Below is a small trained network, with its code and all its weights. Each question gives an input and a class and asks what happens when units are switched off, that is, made to give their printed mean instead of their output.

import numpy as np


def w(rows, s, z=0):
    codes = np.array(rows[::2]) - 128.0
    scale = np.full(codes.shape[1], s)
    scale[-1] = z or s
    return codes * scale


def norm(h):
    return h / np.sqrt((h * h).mean(-1, keepdims=True) + 1e-5)


def f(y):
    return y / 2 * (1 + np.tanh(0.7978845608 * (y + 0.044715 * y**3)))


def log_softmax(a):
    a = a - a.max(-1, keepdims=True)
    return a - np.log(np.exp(a).sum(-1, keepdims=True))


def net(x, mask):
    res = np.array(x, float).reshape(1, 8) / 4 @ E
    u = 0
    for l in range(4):
        y = f(norm(res) @ A[l][:, :-1].T + A[l][:, -1])
        res = res + np.where(mask[u : u + 3], y, B[l][:, -1]) @ B[l][:, :-1]
        u += 3
    return log_softmax(norm(res)[-1] @ U[:, :-1].T + U[:, -1])


A, B = {}, {}
E = w([
[181,159,88,72,83,124,163,106],'x0',
[89,206,227,141,119,99,189,111],'x1',
[221,198,112,176,133,121,122,123],'x2',
[138,140,122,123,122,113,142,142],'x3',
[132,93,130,134,92,123,122,68],'x4',
[173,127,123,101,89,135,141,98],'x5',
[154,66,163,125,254,79,217,50],'x6',
[73,204,108,77,192,42,8,50],'x7',
],0.0064)
A[0] = w([
[211,74,184,189,147,154,180,139,104],'0.n0',
[139,25,26,103,165,165,63,170,4],'0.n1',
[254,76,124,131,181,145,121,90,222],'0.n2',
],0.0079,0.0031)
B[0] = w([
[164,131,129,69,166,116,125,171,242],'0.n0',
[135,140,157,188,75,3,196,77,213],'0.n1',
[109,180,92,165,148,165,120,121,253],'0.n2',
],0.014,0.005)
A[1] = w([
[123,121,118,48,150,25,35,74,4],'1.n0',
[132,185,60,70,84,102,208,116,114],'1.n1',
[78,158,255,87,122,132,172,128,68],'1.n2',
],0.0074,0.0027)
B[1] = w([
[158,95,220,155,92,197,71,142,230],'1.n0',
[78,115,198,220,191,152,118,132,254],'1.n1',
[126,142,152,220,95,137,127,3,203],'1.n2',
],0.012,0.0032)
A[2] = w([
[173,133,136,116,208,154,64,85,51],'2.n0',
[106,157,113,143,1,129,114,138,29],'2.n1',
[130,133,131,113,55,134,89,214,3],'2.n2',
],0.0097,0.0033)
B[2] = w([
[108,118,121,47,77,164,57,166,204],'2.n0',
[95,114,35,122,225,140,209,119,252],'2.n1',
[119,162,119,10,104,107,112,67,195],'2.n2',
],0.011,0.0035)
A[3] = w([
[77,23,191,126,185,75,157,64,63],'3.n0',
[176,15,216,140,216,210,75,121,1],'3.n1',
[157,2,119,113,95,157,222,193,95],'3.n2',
],0.0064,0.0039)
B[3] = w([
[7,87,82,133,95,115,136,166,254],'3.n0',
[60,60,110,146,212,162,148,94,188],'3.n1',
[100,25,214,146,70,161,144,121,222],'3.n2',
],0.011,0.0023)
U = w([
[100,191,110,148,123,139,128,136,255],'0',
[137,207,144,254,98,79,166,58,27],'1',
[163,93,203,94,64,193,69,197,129],'2',
[66,179,54,53,211,141,161,95,50],'3',
[88,175,122,150,152,162,123,137,113],'4',
],0.0083,0.0048)

Each question gives the input, the list of numbers given to net, and the class t.
The units are the neurons (one row each of A and B). Each row of codes is followed by its name. A weight is (code - 128) times the scale printed after its matrix; where a second scale follows, it is the last column's (A, B and U).
mask holds one flag per neuron, layer by layer. A switched-off neuron (its flag False) gives its mean, the last column of its row in B, instead of its output. The means were averaged over made-up inputs and are rounded, as every weight is.
A unit's drop is (log p(t) with every unit on - log p(t) with that unit switched off) / (log p(t) with every unit on - log p(t) with every unit switched off).
The circuit of an input: a set's keep is (log p(t) with only the set's units on - log p(t) with every unit switched off) / (log p(t) with every unit on - log p(t) with every unit switched off). Starting from all 12 units, units are removed one at a time, each time the one whose removal leaves the highest keep (on an exact tie, the one counted first), for as long as the keep stays at least 0.8.
circuit, biggest first: the units of the circuit, biggest drop first
unit that matters most: the unit with the biggest drop
top k neurons: the k neurons with the biggest drops, biggest first
top k neurons in layer l: the k neurons of layer l with the biggest drops, biggest first
drop when u is switched off: that unit's drop, to one decimal
input [4,-2,2,1,-4,4,-6,1], class 3: unit that matters most => 2.n1
input [-5,1,5,7,-1,4,-4,8], class 2: top 2 neurons => 1.n0, 0.n2
input [-7,1,1,-3,2,0,-8,-7], class 3: top 4 neurons => 2.n2, 1.n1, 2.n1, 1.n0
input [-1,1,0,0,4,5,0,2], class 2: top 3 neurons => 0.n1, 2.n0, 1.n2
input [-6,6,-1,-6,-4,5,6,8], class 2: circuit, biggest first => 1.n0, 2.n0
input [8,3,4,3,2,1,2,4], class 4: top 4 neurons => 0.n1, 1.n1, 2.n0, 1.n2
input [-5,2,3,-1,2,6,-6,7], class 2: top 3 neurons => 1.n0, 0.n2, 0.n1
input [-4,-8,5,-7,2,-2,3,6], class 1: top 2 neurons => 0.n1, 0.n0
input [-6,3,4,-8,-7,8,6,-6], class 2: top 2 neurons in layer 1 => 1.n1, 1.n2
input [-5,-4,-2,-1,-5,8,-6,0], class 3: top 3 neurons => 2.n1, 1.n2, 2.n2
input [8,-5,0,-8,7,-3,3,8], class 2: top 2 neurons => 1.n0, 2.n0
input [-4,-7,-1,-8,6,2,-8,0], class 3: top 2 neurons => 2.n1, 1.n2
input [-7,-1,-6,-3,7,2,-7,0], class 3: circuit, biggest first => 2.n1, 1.n1
input [-6,7,-5,-7,-1,7,-3,2], class 1: circuit, biggest first => 1.n2
input [-8,-3,1,1,5,-7,-8,8], class 2: circuit, biggest first => 1.n0, 0.n2
input [-6,3,-1,1,-7,6,-8,-5], class 3: top 2 neurons in layer 2 => 2.n2, 2.n1
input [1,3,1,6,1,2,-7,2], class 3: top 2 neurons => 2.n1, 0.n1
input [7,7,-6,-5,-7,6,-4,3], class 1: top 2 neurons in layer 0 => 0.n0, 0.n2
input [5,-4,0,-4,8,-6,-7,-3], class 3: top 2 neurons in layer 1 => 1.n2, 1.n0
input [-1,3,7,-3,-7,4,8,-5], class 3: unit that matters most => 0.n0
input [3,-5,1,-6,5,6,-1,-1], class 1: top 2 neurons => 0.n1, 1.n1
input [-7,1,-3,8,0,3,4,8], class 2: top 2 neurons in layer 2 => 2.n0, 2.n1
input [-7,6,5,2,-8,-6,0,7], class 2: top 2 neurons in layer 1 => 1.n0, 1.n1
input [-2,3,1,-7,3,0,7,-5], class 3: top 2 neurons in layer 0 => 0.n2, 0.n0
input [-4,-8,3,1,-5,2,-8,0], class 1: top 2 neurons in layer 0 => 0.n1, 0.n0
input [2,-7,-5,4,-6,4,-4,0], class 1: drop when 0.n1 is switched off => 1.1
input [2,8,-6,7,-7,-1,3,3], class 1: drop when 1.n2 is switched off => 0.9
